Here are made-up objects, facts about them, and rows of numbers that follow some of those facts. Name the object behind each unnamed row.

Some facts about the objects:
babrer skivus zisto; balim skivus pumu; bistik skivus drolu; bratek skivus gadrul; briplim skivus muskek
brisun skivus papo; brogrun skivus salu; bubor skivus rabrides; buplu skivus firobe; dopam skivus sibal
dreker skivus briplim; driskufles skivus gonen; dritis skivus midras; drodrom skivus vorem; dropu skivus droklar
dugrovar skivus kligi; dume skivus babrer; fifler skivus grotras; finan skivus brogrun; firobe skivus teske
fuskul skivus maplor; gadrul skivus linis; gobri skivus klibin; grabrir skivus pagoga; gradri skivus trubro
grepas skivus sesti; grotras skivus gradri; grute skivus finan; klibin skivus dritis; kligi skivus trepos
labrel skivus sugri; linis skivus dreker; mabrin skivus zoku; maplor skivus zulim; midras skivus labrel
muskek skivus dume; nastor skivus skipin; nerum skivus fifler; nudru skivus mabrin; papo skivus drodrom
pumu skivus sutru; rabrides skivus skefum; ragok skivus brostas; salu skivus bratek; sefla skivus gobri
sesti skivus stutadel; sibal skivus skazek; sistokla skivus stofles; skazek skivus dugrovar; skefum skivus driplim
skipin skivus skovor; skovor skivus stukluk; stofles skivus ragok; stukluk skivus bistik; stutadel skivus dropu
sugri skivus goziplal; sutru skivus tebolak; tebolak skivus nudru; teske skivus grepas; tregrok skivus gredrik
trepos skivus driskufles; trifleskes skivus fuskul; trubro skivus grabrir; tusatos skivus sefla; vorem skivus tregrok
zisto skivus sistokla; zoku skivus tusatos; zulim skivus brisun; bistik gabru trugra; bistik gabru trubro
bistik gabru pilo; bistik gabru klegos; bistik gabru flafem; bistik gabru briredrum; bubor gabru muskek
bubor gabru pumu; bubor gabru nastor; damun gabru pilo; damun gabru broflir; damun gabru banur
damun gabru stemen; dratri gabru klegos; dratri gabru drebego; dratri gabru grepas; dratri gabru sutru
dratri gabru kizadun; dratri gabru fikem; dratri gabru grute; dratri gabru trepos; dratri gabru taklik
dreker gabru pebril; dreker gabru lofem; dreker gabru sutru; dreker gabru drinar; dreker gabru vobera
dreker gabru gradri; dreker gabru rerol; dribror gabru britrol; dribror gabru muskek; driskufles gabru skaga
driskufles gabru grute; driskufles gabru vobera; fifler gabru stukluk; fifler gabru grotras; fifler gabru zoku
fifler gabru gratrer; fifler gabru drodrom; fifler gabru plibrer; fifler gabru sefla; finan gabru brogrun
finan gabru lofem; fledrem gabru liskaze; fledrem gabru stesun; fledrem gabru zisto; fledrem gabru druribrok
fledrem gabru trimi; fuskul gabru lini; fuskul gabru gratrer; fuskul gabru dume; gadrul gabru goziplal
gadrul gabru skipin; gadrul gabru grute; gadrul gabru rerol; gobri gabru pilo; gobri gabru plibral
gobri gabru trimi; gredrik gabru kluner; gredrik gabru tona; kegrimas gabru kluplan; kegrimas gabru pagoga
kegrimas gabru grepas; kleklik gabru tregrok; kleklik gabru vebin; kleklik gabru droklar; kleklik gabru rerol
kurel gabru trugra; kurel gabru sketro; kurel gabru truku; kurel gabru dume; kurel gabru druber
kurel gabru plibrer; mabrin gabru pilo; mabrin gabru drodrom; maplor gabru pagoga; maplor gabru tragrakli
maplor gabru babrer; maplor gabru drodrom; nudru gabru liskaze; nudru gabru firobe; nudru gabru natun
nudru gabru brulur; nudru gabru trimur; plosuk gabru dropu; plosuk gabru mizas; plosuk gabru balim
plosuk gabru firobe; plosuk gabru sistokla; riklo gabru kligi; riklo gabru ragok; riklo gabru truku
riklo gabru drebego; riklo gabru fikem; rofer gabru gratradru; rofer gabru kemom; rofer gabru firobe
rofer gabru gebrogru; rofer gabru vebin; rofer gabru stane; rofer gabru grastuska; rofer gabru labrel
rofer gabru sefla; roko gabru dugrovar; roko gabru brulur; roko gabru platru; sestem gabru papo
sestem gabru pagoga; sestem gabru zulim; sestem gabru sodidas; sestem gabru dreskodin; sestem gabru droklizul
sestem gabru driplim; sestem gabru dume; skefum gabru broflir; skefum gabru ragok; skefum gabru dreskodin
skefum gabru tusatos; skefum gabru drodrom; skefum gabru resto; skefum gabru platru; skefum gabru vobera
skefum gabru skekagrur; skestigrun gabru klegos; skestigrun gabru buplu; skubro gabru bratek; skubro gabru dugrovar
skubro gabru kizadun; sova gabru vame; sova gabru zoku; sova gabru babrer; sova gabru sistokla
stegenul gabru banur; stegenul gabru linis; stegenul gabru fikem; stegenul gabru saplavin; steston gabru sodidas
steston gabru droklizul; steston gabru skazek; steston gabru gagur; steston gabru salu; stodrus gabru banur
stodrus gabru grabrek; sugri gabru kizadun; sugri gabru skedakon; sugri gabru napler; sugri gabru skipin
sugri gabru trepos; sugri gabru grabrir; sugri gabru druber; sugri gabru vobera; traplosin gabru gebrogru
traplosin gabru salu; traplosin gabru midras; trifleskes gabru driplim; trifleskes gabru briredrum; trifleskes gabru napler
trifleskes gabru brulur; tronas gabru dritis; tronas gabru keplim; tronas gabru tragrakli; tronas gabru midras
tronas gabru briplim; vorem gabru bratek; vorem gabru lofem; vorem gabru zisto; vorem gabru drodrom
vorem gabru vetris; vorem gabru sistokla; vuskal gabru stofles; vuskal gabru plibrer; vuskal gabru trimi
zotrim gabru lini; zotrim gabru kemom; zotrim gabru druribrok; zotrim gabru druber; zotrim gabru labrel

Named rows:
.01, -.16, .01, .10, -.03, .06, .04, -.11, -.06, -.01, -.03, .18, -.10, -.19, .03, -.05, .13, -.11, .00, .03, .00, .03, -.07, .22, -.05, .13, -.07, .07, -.01, -.14, .00, -.04, .05, -.02 -> stesun
.03, .00, .31, -.25, .09, -.01, .03, .07, -.19, -.01, .04, .12, .01, .12, -.08, .15, -.51, .14, .33, -.14, .08, -.39, .08, -.23, .37, .07, .17, .24, .17, -.29, -.11, .01, .23, -.39 -> fledrem
.03, .27, .09, -.13, .12, .14, .09, .35, .02, -.09, .04, -.27, .18, .37, -.17, .21, -.22, .20, .11, -.14, .08, -.24, .33, -.29, .11, -.24, .18, -.03, .14, -.07, .08, .00, .07, -.01 -> riklo
-.01, -.04, -.11, .14, -.01, .15, .09, .02, .00, -.06, -.03, .03, -.01, -.06, -.02, -.02, .27, -.07, -.08, .03, .01, .08, .09, .20, -.19, -.02, -.08, -.08, -.02, -.02, .05, -.05, -.03, .20 -> drebego
.10, .28, .18, -.43, .10, .14, .07, -.01, .12, -.09, .05, .07, .03, .31, -.26, .25, -.35, .10, .17, -.15, .09, -.38, .08, -.12, .26, .08, .22, .14, .17, -.47, -.17, .01, .13, -.25 -> zotrim
-.02, .10, .20, -.03, .08, -.21, -.10, .43, .00, .07, .07, -.25, .16, .33, -.01, .18, -.54, .28, .21, -.13, .03, -.14, .08, -.55, .21, -.31, .15, -.03, .09, .27, -.12, .07, .02, -.12 -> skefum
.00, -.03, .03, .22, -.05, -.13, .06, -.10, -.26, -.03, -.03, -.03, -.06, -.26, .18, -.11, .07, .00, .06, .06, -.05, .24, -.01, .11, -.08, -.02, -.05, -.02, -.04, -.10, .15, -.02, .08, -.05 -> platru
-.07, -.11, -.07, -.23, .03, -.04, -.10, -.12, -.06, .14, .08, -.12, -.01, -.07, .09, .00, .53, -.06, -.06, .05, -.01, .25, -.11, .15, .01, .11, .00, .03, -.08, .14, -.11, -.03, .00, .25 -> stutadel
-.02, .37, .11, -.38, .07, -.07, -.03, .11, .06, -.01, .08, -.27, .14, .33, -.05, .12, -.34, .23, .18, -.10, .02, -.20, .14, -.46, .28, -.11, .23, .03, .11, -.01, .02, .06, .05, -.16 -> bubor
-.06, -.66, .12, .38, -.03, .21, -.06, .50, -.36, .16, -.02, .13, -.02, -.21, .17, -.13, -.10, -.22, -.14, .08, .11, -.39, .08, .04, .14, -.10, -.18, .22, .00, .38, .23, -.08, .15, -.05 -> pilo
-.08, -.16, .15, -.17, .09, .02, -.11, .40, .12, .16, .04, .08, .07, .25, .16, .04, -.64, .11, .12, -.10, .12, -.74, .22, -.53, .61, .05, .02, .23, .19, .25, -.19, .03, .22, -.31 -> gobri
-.06, .05, .00, -.02, -.04, .07, -.09, -.08, .18, -.08, .01, .50, -.10, -.02, .06, -.11, .10, -.10, .02, .04, .05, .16, -.12, -.10, -.11, .13, -.07, -.03, -.07, .28, .21, .05, -.05, .24 -> brisun
-.06, -.11, -.08, .19, -.02, -.01, .14, -.08, -.12, -.08, -.04, .09, -.06, -.14, .08, -.02, .28, .02, .13, .00, -.05, .23, .10, .14, -.18, .03, -.08, -.10, -.03, -.04, -.02, -.04, .05, .14 -> kizadun
.08, .37, .18, -.18, .08, .01, .05, .21, -.09, -.07, .06, -.30, .13, .27, -.08, .16, -.36, .22, .14, -.11, .06, -.19, .19, -.28, .18, -.20, .22, .02, .13, -.22, .08, .01, .13, -.18 -> dribror
-.05, -.16, -.10, .14, .00, .16, .11, .07, -.09, -.03, -.03, .03, .01, -.07, .03, -.05, .28, -.08, -.02, .04, .01, -.01, .16, .15, -.12, .02, -.09, -.03, -.02, .05, .13, -.06, .05, .16 -> klegos
.11, .17, -.06, .07, -.04, .06, .01, -.07, .02, -.04, -.02, -.11, -.03, -.09, -.05, -.06, .12, -.09, -.25, .07, .00, .13, -.06, .28, -.14, -.04, -.01, -.04, -.03, -.16, .18, -.02, -.08, .04 -> droklizul
.02, -.04, .00, .11, -.05, -.02, .06, -.18, -.14, -.03, -.03, .08, -.07, -.24, .12, -.10, .08, -.04, .02, .06, -.02, .12, -.02, .20, -.06, .09, -.05, .03, -.03, -.13, .11, -.03, .08, -.03 -> natun

Which object is each row?
No name comes twice in this set of rows, the named rows included.
-.03, -.48, .08, -.05, -.01, .19, .03, -.09, -.14, .06, -.03, .49, -.17, -.23, -.01, -.05, .06, -.23, .03, .02, .06, -.29, -.06, .26, .12, .31, -.14, .26, .02, -.08, -.10, -.05, .16, -.12 : trimi
.02, .17, .14, -.11, .10, .07, .08, .33, -.09, -.05, .05, -.21, .13, .30, -.07, .17, -.26, .20, .22, -.12, .08, -.26, .28, -.33, .19, -.19, .17, .01, .15, -.08, .08, -.01, .16, -.09 : skestigrun
.07, .30, .20, -.11, .09, .02, .04, .24, -.07, -.07, .05, -.11, .10, .27, -.08, .17, -.41, .24, .20, -.13, .08, -.16, .16, -.28, .17, -.20, .18, .03, .13, -.17, .10, .02, .11, -.17 : gredrik
-.04, -.02, -.08, -.01, -.04, -.07, -.06, -.19, .05, .04, .00, .05, -.04, -.12, .09, -.10, .09, -.05, -.04, .06, -.05, .10, -.10, -.01, -.01, .12, -.05, -.01, -.06, .09, -.05, .02, -.05, .00 : balim
-.02, .02, -.13, -.20, -.02, .02, -.04, -.32, .28, .04, -.02, .19, -.06, -.07, .05, -.09, .13, -.12, -.11, .05, -.02, -.04, -.08, .08, .05, .31, -.07, .02, -.02, -.04, -.14, .02, -.06, .01 : labrel
.12, .35, .21, -.30, .08, -.05, .05, -.01, -.05, -.07, .05, -.11, .05, .24, -.15, .19, -.42, .19, .20, -.12, .05, -.21, .06, -.21, .24, -.04, .24, .10, .15, -.38, .01, .03, .14, -.30 : rofer
.14, .02, .02, .26, -.06, -.05, -.06, .08, -.03, .01, -.02, -.16, .00, -.09, .00, -.02, -.02, -.05, -.25, .04, .00, .20, -.13, .23, -.16, -.16, -.05, -.04, -.05, -.06, .08, -.01, -.11, .02 : tragrakli
-.05, .13, .06, .06, -.04, -.24, .13, -.39, -.45, -.08, -.02, -.02, -.16, -.41, .32, -.23, .04, .08, .23, .10, -.08, .31, .02, .06, .06, .14, .01, .03, -.03, -.24, .36, -.02, .22, -.18 : brulur
.09, -.26, .26, .45, -.09, -.14, -.35, .40, .14, .12, .02, .36, -.07, -.07, .10, -.04, -.44, -.08, -.13, .01, .08, .17, -.42, -.20, -.07, -.24, -.15, .04, -.10, .54, .00, .08, -.18, .09 : drodrom
.00, .08, -.16, .05, -.04, -.08, -.08, -.14, .32, .05, -.02, -.03, -.03, -.05, .17, -.11, .04, -.03, -.19, .07, -.03, .06, -.05, .02, .04, .14, -.11, -.07, -.02, .07, -.10, .03, -.08, .05 : dritis
.07, -.06, .02, .19, -.04, -.02, .01, -.06, -.04, .00, -.04, .01, -.04, -.14, .03, -.04, .04, -.05, -.10, .04, .00, .15, -.10, .24, -.13, -.05, -.08, -.01, -.05, -.09, .04, -.03, -.03, -.01 : vame
-.01, .26, .10, -.06, .10, .15, .06, .52, -.21, -.03, .07, -.42, .21, .31, -.01, .08, -.37, .17, .07, -.05, .10, -.35, .38, -.32, .22, -.35, .20, .02, .13, .06, .35, -.02, .15, -.07 : stodrus

Now the same objects, written a new way:
Some rows with their names:
-.19, .46, .01, -.07, -.11, .32, -.16, -.36, -.26, -.36, .32, -.50, -.23 -> papo
-.50, .40, -.21, -.11, .31, .39, .54, -.05, .06, -.24, .02, .02, -.26 -> sugri
-.22, .36, -.52, .00, .07, .40, -.20, .05, -.22, .09, .07, -.66, -.33 -> tregrok
-.25, .35, .35, .08, -.11, .32, -.30, -.05, .13, .08, .16, -.64, -.04 -> sistokla
.23, .56, .35, -.43, -.34, .42, .00, .06, -.43, .04, -.11, -.70, -.25 -> pumu
-.36, .38, .29, -.06, -.21, .18, .12, .05, -.29, -.33, -.08, -.26, -.09 -> mabrin
-.36, .46, .14, -.22, -.25, .41, .04, .19, -.38, -.25, .28, -.46, -.09 -> grabrek
-.22, .18, .04, -.02, -.20, .39, -.07, -.06, -.16, -.14, .28, -.58, -.15 -> brulur
.08, .23, .05, -.09, .06, .34, -.15, -.42, -.11, -.04, .26, -.63, -.28 -> gebrogru
-.11, .27, -.13, -.06, .32, .38, .18, -.06, -.15, -.06, -.17, -.21, -.38 -> kleklik
-.37, .30, -.20, -.06, -.13, .50, -.29, .06, -.07, -.09, .05, -.38, -.18 -> pebril
.01, .13, -.11, -.15, .48, .52, -.31, .04, -.14, -.21, .05, -.62, -.20 -> droklar
-.09, .42, .16, -.10, -.12, .30, -.48, -.42, -.18, -.13, .27, -.51, -.12 -> tragrakli
-.23, .26, .35, -.01, .11, .22, .46, .01, -.39, -.18, .04, -.30, -.16 -> vuskal
-.44, .36, .16, -.17, -.35, .43, -.05, .21, -.35, -.31, .29, -.50, -.07 -> banur
-.43, .52, .13, -.19, .01, .29, .16, .25, -.38, -.39, .00, -.14, -.19 -> stegenul
-.32, .30, .26, -.06, -.17, .32, .22, .17, -.38, -.19, .23, -.53, -.06 -> plibral

Which object is each row?
No name comes twice in this set of rows, the named rows included.
-.09, .49, .25, -.17, .33, .18, .01, -.48, -.21, -.38, .06, -.19, -.34 : steston
.06, .21, .13, .02, .55, .22, .39, -.25, -.19, -.06, -.13, -.25, -.35 : rofer
-.07, .20, .07, .01, -.01, .33, -.20, -.11, -.16, .13, .06, -.53, -.07 : mizas
-.05, .42, .08, -.31, .41, .39, -.12, .04, -.47, -.24, .04, -.54, -.11 : gonen
-.28, .11, -.13, -.10, -.29, .35, -.29, -.04, -.23, -.01, .14, -.45, -.05 : bratek
-.10, .26, .18, -.03, -.35, .27, -.14, -.17, -.12, -.03, .10, -.61, -.09 : zoku
-.24, .44, .26, -.16, .24, .18, .15, -.33, -.21, -.49, .03, -.11, -.35 : sestem
-.43, .27, -.22, -.12, .15, .38, -.07, .11, -.08, -.18, -.25, -.06, -.28 : dreker
-.09, .21, .18, .03, .35, .26, .50, -.11, -.23, -.20, -.03, -.29, -.32 : zotrim
-.33, .24, .09, .03, -.06, .46, -.43, .15, -.27, -.17, .22, -.49, -.13 : dugrovar

The same objects again, as new rows of numbers:
Named rows:
-.40, .02, -.11, .17, -.53, .11, -.09, -.10, .04, .03, -.07, -.02, -.35 -> gobri
.11, .07, -.02, -.04, .02, -.07, .01, -.04, -.24, .03, .18, -.06, .03 -> tusatos
-.36, .01, -.14, .19, -.15, .08, -.02, -.05, .61, .08, -.31, .05, .11 -> plosuk
.10, .00, .08, -.20, .10, -.04, .04, .17, -.11, .08, -.16, .02, -.07 -> grotras
.07, .05, -.08, -.19, .04, -.10, .05, -.03, -.34, .16, -.01, -.09, -.06 -> stukluk
-.32, .05, -.20, -.08, -.60, -.03, -.01, -.28, .79, .03, -.07, .31, .07 -> maplor
-.28, -.08, -.09, .11, -.63, .15, .01, .05, .10, -.15, .00, .11, -.38 -> damun
-.06, .00, .02, .02, .21, -.10, -.13, -.29, -.51, .09, -.04, -.08, .03 -> labrel
.08, .04, .08, -.03, .15, -.01, -.06, -.03, -.16, .05, -.02, -.11, -.04 -> druribrok
.09, .03, .06, -.05, .11, -.04, -.01, -.01, -.12, .01, .04, -.06, -.01 -> gratradru
.21, .03, .02, .13, .15, -.08, .11, -.13, -.22, .05, .22, -.14, .03 -> tregrok
.11, .02, .06, -.06, .12, -.03, -.02, -.01, -.12, .00, .05, -.04, -.02 -> grastuska
.12, -.01, .03, -.01, .04, .00, -.01, .09, -.27, -.07, .14, -.03, -.06 -> klegos
-.02, .02, -.11, -.19, .11, -.08, .12, -.01, -.37, .12, .07, -.13, -.07 -> drolu
.14, -.03, .07, -.11, .09, -.03, .00, -.09, -.03, .03, .02, -.03, .00 -> sodidas
.07, .02, .05, -.04, .10, -.02, .00, -.01, -.12, .01, .06, -.03, .02 -> tona
.03, .00, .20, .10, .24, .00, .01, .05, .18, -.16, .25, .07, .01 -> droklar

Name these rows:
No name comes twice in this set of rows, the named rows included.
-.35, -.06, -.24, .05, -.49, .13, .02, .02, -.02, .03, -.18, -.04, -.26 : bistik
-.30, .01, -.15, .05, -.30, .01, .05, -.10, .67, .10, -.26, .17, .10 : sova
.14, -.05, .08, -.08, -.16, .02, -.01, .05, -.38, -.15, .23, -.02, -.25 : banur
.01, .09, -.03, .00, .10, -.11, .06, .14, -.17, .04, .07, .09, .11 : lofem
.05, .00, -.14, -.09, .06, -.08, .08, .08, -.50, .07, .02, -.07, .07 : skipin
-.24, -.21, -.27, .21, -.32, .15, .09, .11, .20, -.24, -.02, .14, .16 : dratri
-.20, .07, -.25, .13, -.06, .03, .11, -.05, .47, -.13, -.36, .20, .08 : finan
-.30, -.04, -.07, .10, -.25, .17, -.08, -.13, .46, .07, -.28, -.05, -.16 : vuskal
.03, .02, .05, -.07, -.09, -.11, .02, -.05, .04, .15, .19, .02, .04 : babrer
-.21, -.12, -.14, .04, -.27, .08, .03, -.16, .57, .01, -.21, .10, .07 : tronas
-.29, .12, -.17, .03, -.78, .06, .09, -.04, .52, .02, .05, .16, -.31 : mabrin
.35, .09, -.06, -.02, .20, -.04, .06, .08, -.33, -.24, -.08, .12, .10 : grute
.12, .07, .01, -.01, .01, -.04, -.05, -.11, -.17, -.01, .17, -.05, .02 : brisun

